Below are the code and all the weights of a small trained network. Each question names an input and a target symbol and asks about switching units off, where a switched-off unit gives its printed mean instead of its output.

import numpy as np


def w(rows, s, z=0):
    codes = np.array(rows[::2]) - 128.0
    scale = np.full(codes.shape[1], s)
    scale[-1] = z or s
    return codes * scale


def norm(h):
    return h / np.sqrt((h * h).mean(-1, keepdims=True) + 1e-5)


def f(y):
    return y / 2 * (1 + np.tanh(0.7978845608 * (y + 0.044715 * y**3)))


def softmax(a):
    e = np.exp(a - a.max(-1, keepdims=True))
    return e / e.sum(-1, keepdims=True)


def log_softmax(a):
    a = a - a.max(-1, keepdims=True)
    return a - np.log(np.exp(a).sum(-1, keepdims=True))


def net(x, mask):
    ids = ['ΘΠαγμω'.index(c) for c in x.split()]
    T = len(ids)
    res = E[ids] + P[:T]
    u = 0
    for l in range(2):
        q, k, v = (norm(res) @ M[l].T for M in (Q, K, V))
        z = softmax(np.where(np.tri(T) > 0, q @ k.T / 2**0.5, -1e9)) @ v
        res = res + np.where(mask[u], z, O[l][:, -1]) @ O[l][:, :-1]
        u += 1
        y = f(norm(res) @ A[l][:, :-1].T + A[l][:, -1])
        res = res + np.where(mask[u : u + 4], y, B[l][:, -1]) @ B[l][:, :-1]
        u += 4
    return log_softmax(norm(res)[-1] @ U[:, :-1].T + U[:, -1])


Q, K, V, O, A, B = {}, {}, {}, {}, {}, {}
E = w([
[116,88,16,101,109,126,122],'Θ',
[94,118,3,150,140,133,89],'Π',
[49,129,152,163,203,54,92],'α',
[66,71,195,112,155,139,186],'γ',
[189,125,120,141,98,113,89],'μ',
[135,70,35,130,128,112,154],'ω',
],0.016)
P = w([
[140,236,242,110,104,128,111],'0',
[167,174,85,176,136,137,147],'1',
[179,155,81,196,161,153,169],'2',
[167,113,99,211,129,178,186],'3',
[157,105,110,219,105,201,195],'4',
[120,168,34,246,142,199,151],'5',
[128,118,45,254,101,232,172],'6',
],0.0072)
Q[0] = w([
[66,122,156,84,141,114,202],'L0H0',
[45,128,229,62,254,95,180],'L0H0',
],0.0073)
K[0] = w([
[47,133,129,133,161,162,163],'L0H0',
[2,85,126,194,180,128,236],'L0H0',
],0.0085)
V[0] = w([
[117,159,186,117,143,87,129],'L0H0',
[125,118,153,116,163,254,53],'L0H0',
],0.0093)
O[0] = w([
[156,87,110,123,163,122,97,3],'L0H0',
[166,106,78,110,152,4,133,45],'L0H0',
],0.012,0.004)
A[0] = w([
[124,169,114,123,221,143,85,80],'L0N0',
[84,139,205,255,128,128,85,111],'L0N1',
[137,68,93,114,141,134,98,176],'L0N2',
[122,60,154,107,142,111,161,5],'L0N3',
],0.0084,0.0022)
B[0] = w([
[111,53,161,77,71,148,116,132],'L0N0',
[212,72,58,128,109,142,104,254],'L0N1',
[10,102,96,157,157,182,135,177],'L0N2',
[138,169,49,119,76,160,152,131],'L0N3',
],0.012,0.003)
Q[1] = w([
[190,112,80,216,109,165,94],'L1H0',
[3,118,43,176,111,209,192],'L1H0',
],0.011)
K[1] = w([
[248,179,189,157,125,115,53],'L1H0',
[61,172,254,49,151,68,111],'L1H0',
],0.0085)
V[1] = w([
[193,58,150,1,136,122,225],'L1H0',
[66,122,49,119,116,35,61],'L1H0',
],0.0095)
O[1] = w([
[251,156,68,75,181,213,158,1],'L1H0',
[171,85,56,208,68,39,153,95],'L1H0',
],0.011,0.0039)
A[1] = w([
[154,101,102,164,112,160,97,134],'L1N0',
[211,219,184,138,125,89,142,130],'L1N1',
[60,122,127,188,99,105,128,52],'L1N2',
[109,9,100,75,143,135,123,2],'L1N3',
],0.014,0.004)
B[1] = w([
[185,129,205,197,75,122,43,197],'L1N0',
[159,116,181,21,62,96,151,150],'L1N1',
[195,149,198,9,125,117,131,254],'L1N2',
[143,66,134,77,167,122,10,169],'L1N3',
],0.012,0.0087)
U = w([
[166,198,217,45,108,105,98,52],'Θ',
[45,130,113,188,128,46,136,253],'Π',
[150,141,75,254,135,182,118,71],'α',
[227,245,104,110,247,168,112,104],'γ',
[109,31,113,100,198,136,28,23],'μ',
[16,187,202,197,199,194,101,202],'ω',
],0.0089,0.003)

Each question gives the input, a string of symbols that net reads in full, and the target symbol t.
The units are the heads (2 rows each of Q, K, V and O) and the neurons (one row each of A and B). Each row of codes is followed by its name. A weight is (code - 128) times the scale printed after its matrix; where a second scale follows, it is the last column's (O, A, B and U).
mask holds one flag per unit, layer by layer, with each layer's heads first. A switched-off unit (its flag False) gives its mean, the last column of its rows in O or B, instead of its output. The means were averaged over made-up inputs and are rounded, as every weight is.
A unit's drop is (log p(t) with every unit on - log p(t) with that unit switched off) / (log p(t) with every unit on - log p(t) with every unit switched off).
The circuit of an input: a set's keep is (log p(t) with only the set's units on - log p(t) with every unit switched off) / (log p(t) with every unit on - log p(t) with every unit switched off). Starting from all 10 units, units are removed one at a time, each time the one whose removal leaves the highest keep (on an exact tie, the one counted first), for as long as the keep stays at least 0.8.
circuit, biggest first: the units of the circuit, biggest drop first
k most important neurons: the k neurons with the biggest drops, biggest first
k most important neurons of layer l: the k neurons of layer l with the biggest drops, biggest first
drop of u: that unit's drop, to one decimal
input Π ω μ Π, target Π: circuit, biggest first	[L1H0; L0N1]
input ω ω ω Π Θ, target ω: circuit, biggest first	[L1H0; L0H0]
input ω ω ω μ μ ω Θ, target ω: circuit, biggest first	[L1H0; L0H0; L1N2]
input ω ω μ μ ω μ, target α: 4 most important neurons	[L0N1; L0N2; L1N2; L1N3]
input Π Θ Π, target Π: circuit, biggest first	[L1H0]
input Θ μ γ Θ Π Θ ω, target Θ: circuit, biggest first	[L1N2; L0N1]
input Π γ μ Π μ μ ω, target Π: circuit, biggest first	[L1H0; L0N1; L0H0]
input μ ω μ, target α: circuit, biggest first	[L0H0; L1N2]
input α μ α γ Π, target α: 3 most important neurons	[L0N0; L0N1; L1N2]
input α ω ω γ γ, target α: 2 most important neurons of layer 0	[L0N0; L0N3]
input ω μ γ, target ω: circuit, biggest first	[L1H0; L0N3; L1N2; L0H0]
input Π γ μ ω Π α γ, target Π: circuit, biggest first	[L1H0; L0H0; L0N3]
input α Θ γ γ Π γ, target α: 3 most important neurons	[L0N0; L0N1; L0N3]
input γ α ω, target γ: most important neuron	[L0N1]
input μ ω γ γ, target μ: 2 most important neurons	[L0N3; L1N3]
input Π α γ, target Π: 2 most important neurons	[L0N1; L0N3]
input Θ Π ω μ μ ω α, target μ: 2 most important neurons	[L0N1; L1N3]
input γ μ μ Π, target γ: drop of L1H0	1.0
input Θ γ Θ ω ω Π, target Θ: drop of L1N2	1.3
input γ γ μ ω γ Π, target γ: drop of L0N3	0.1
input Θ γ γ γ ω ω ω, target Θ: drop of L1H0	0.0
input α μ Θ, target α: most important neuron of layer 0	[L0N0]
input μ ω ω ω γ, target μ: 2 most important neurons of layer 0	[L0N2; L0N1]
